Below are the code and all the weights of a small trained network. Each question names an input and a class and asks about switching units off, where a switched-off unit gives its printed mean instead of its output.

import numpy as np


def w(rows, s, z=0):
    codes = np.array(rows[::2]) - 128.0
    scale = np.full(codes.shape[1], s)
    scale[-1] = z or s
    return codes * scale


def norm(h):
    return h / np.sqrt((h * h).mean(-1, keepdims=True) + 1e-5)


def f(y):
    return np.maximum(y, 0)


def log_softmax(a):
    a = a - a.max(-1, keepdims=True)
    return a - np.log(np.exp(a).sum(-1, keepdims=True))


def net(x, mask):
    res = np.array(x, float).reshape(1, 2) / 4 @ E
    u = 0
    for l in range(2):
        y = f(norm(res) @ A[l][:, :-1].T + A[l][:, -1])
        res = res + np.where(mask[u : u + 13], y, B[l][:, -1]) @ B[l][:, :-1]
        u += 13
    return log_softmax(norm(res)[-1] @ U[:, :-1].T + U[:, -1])


A, B = {}, {}
E = w([
[101,220,226,205,172,190],'x0',
[83,251,123,71,174,15],'x1',
],0.0031)
A[0] = w([
[63,133,159,164,169,90,112],'0.n1',
[160,146,138,167,254,52,2],'0.n2',
[78,149,81,92,135,57,75],'0.n3',
[130,179,49,186,60,91,49],'0.n4',
[178,105,161,165,125,85,19],'0.n5',
[192,123,115,217,106,164,97],'0.n6',
[134,142,220,86,192,150,63],'0.n7',
[122,167,192,53,185,186,105],'0.n8',
[103,125,135,112,21,34,21],'0.n9',
[121,103,216,89,198,164,129],'0.n10',
[204,72,142,159,150,119,144],'0.n11',
[155,64,59,180,100,59,124],'0.n12',
[134,180,66,101,172,82,124],'0.n13',
],0.0045,0.008)
B[0] = w([
[119,90,158,98,87,145,188],'0.n1',
[27,248,254,40,72,225,128],'0.n2',
[136,157,118,179,169,120,195],'0.n3',
[114,160,173,111,224,170,128],'0.n4',
[211,202,179,153,129,185,128],'0.n5',
[106,103,140,81,112,103,196],'0.n6',
[131,139,117,172,181,133,139],'0.n7',
[147,126,101,150,161,117,187],'0.n8',
[60,84,198,111,76,60,128],'0.n9',
[148,114,105,145,149,93,207],'0.n10',
[106,127,170,141,120,91,228],'0.n11',
[133,165,117,173,173,134,223],'0.n12',
[128,99,154,137,115,130,254],'0.n13',
],0.009,0.0025)
A[1] = w([
[90,106,174,133,131,74,126],'1.n1',
[170,116,115,145,119,225,99],'1.n2',
[151,136,3,76,105,112,92],'1.n3',
[158,122,150,144,136,196,125],'1.n4',
[156,102,59,133,193,68,116],'1.n5',
[166,94,21,116,106,60,47],'1.n6',
[90,187,111,99,157,93,131],'1.n7',
[167,106,22,114,80,91,70],'1.n8',
[126,89,51,67,54,180,68],'1.n9',
[135,182,54,48,36,184,2],'1.n10',
[87,175,95,33,112,59,70],'1.n11',
[183,70,94,124,21,181,52],'1.n12',
[60,151,55,2,87,105,65],'1.n13',
],0.0094,0.0072)
B[1] = w([
[154,172,97,96,136,167,251],'1.n1',
[158,197,64,54,155,134,170],'1.n2',
[132,175,80,197,207,100,175],'1.n3',
[96,105,120,143,117,61,189],'1.n4',
[153,169,133,60,110,185,254],'1.n5',
[68,136,138,251,191,25,203],'1.n6',
[121,58,117,155,103,111,252],'1.n7',
[150,168,77,194,212,51,182],'1.n8',
[144,165,137,17,86,181,145],'1.n9',
[255,103,43,21,207,235,128],'1.n10',
[55,31,215,95,37,196,207],'1.n11',
[90,99,208,118,73,179,184],'1.n12',
[230,173,167,37,87,232,151],'1.n13',
],0.0088,0.0049)
U = w([
[70,221,137,245,228,62,237],'0',
[32,53,237,103,13,212,235],'1',
[215,236,62,49,134,222,197],'2',
[186,47,31,87,73,26,1],'3',
[174,50,24,85,73,28,1],'4',
[160,47,13,95,88,61,1],'5',
],0.012,0.0086)

Each question gives the input, the list of numbers given to net, and the class t.
The units are the neurons (one row each of A and B). Each row of codes is followed by its name. A weight is (code - 128) times the scale printed after its matrix; where a second scale follows, it is the last column's (A, B and U).
mask holds one flag per neuron, layer by layer. A switched-off neuron (its flag False) gives its mean, the last column of its row in B, instead of its output. The means were averaged over made-up inputs and are rounded, as every weight is.
A unit's drop is (log p(t) with every unit on - log p(t) with that unit switched off) / (log p(t) with every unit on - log p(t) with every unit switched off).
The circuit of an input: a set's keep is (log p(t) with only the set's units on - log p(t) with every unit switched off) / (log p(t) with every unit on - log p(t) with every unit switched off). Starting from the 12 units with the biggest drops (on a tie, the unit counted first), units are removed one at a time, each time the one whose removal leaves the highest keep (on an exact tie, the one counted first), for as long as the keep stays at least 0.8.
circuit, biggest first: the units of the circuit, biggest drop first
k most important neurons: the k neurons with the biggest drops, biggest first
k most important neurons of layer l: the k neurons of layer l with the biggest drops, biggest first
drop of u: that unit's drop, to one decimal
input [-8,7], class 0: circuit, biggest first => 1.n6
input [-1,-2], class 2: circuit, biggest first => 1.n6, 1.n11
input [3,1], class 2: 3 most important neurons => 0.n10, 0.n8, 1.n6
input [-6,6], class 0: 2 most important neurons => 1.n6, 1.n3
input [0,1], class 2: 2 most important neurons => 1.n6, 1.n11
input [1,-3], class 2: 3 most important neurons of layer 0 => 0.n11, 0.n1, 0.n13
input [8,-5], class 0: 3 most important neurons => 1.n11, 1.n5, 1.n4
input [-3,1], class 2: 2 most important neurons => 1.n5, 0.n12
input [4,5], class 1: 2 most important neurons => 0.n12, 0.n3
input [8,-8], class 0: 3 most important neurons of layer 1 => 1.n11, 1.n5, 1.n4
input [-4,5], class 1: 3 most important neurons => 1.n11, 0.n10, 0.n8
input [5,-5], class 0: 2 most important neurons => 1.n11, 1.n5
input [-6,8], class 1: 2 most important neurons of layer 1 => 1.n11, 1.n13
input [1,0], class 2: most important neuron of layer 1 => 1.n5
input [5,-3], class 0: 4 most important neurons => 1.n11, 1.n5, 1.n4, 1.n7
input [-7,6], class 0: 3 most important neurons => 1.n6, 1.n3, 1.n8
input [-1,1], class 2: drop of 1.n6 => 0.2
input [-3,8], class 1: drop of 1.n11 => 0.6
input [-1,0], class 2: drop of 1.n11 => 0.4
input [-4,-3], class 0: drop of 1.n6 => 0.1
input [-2,1], class 2: most important neuron of layer 1 => 1.n11
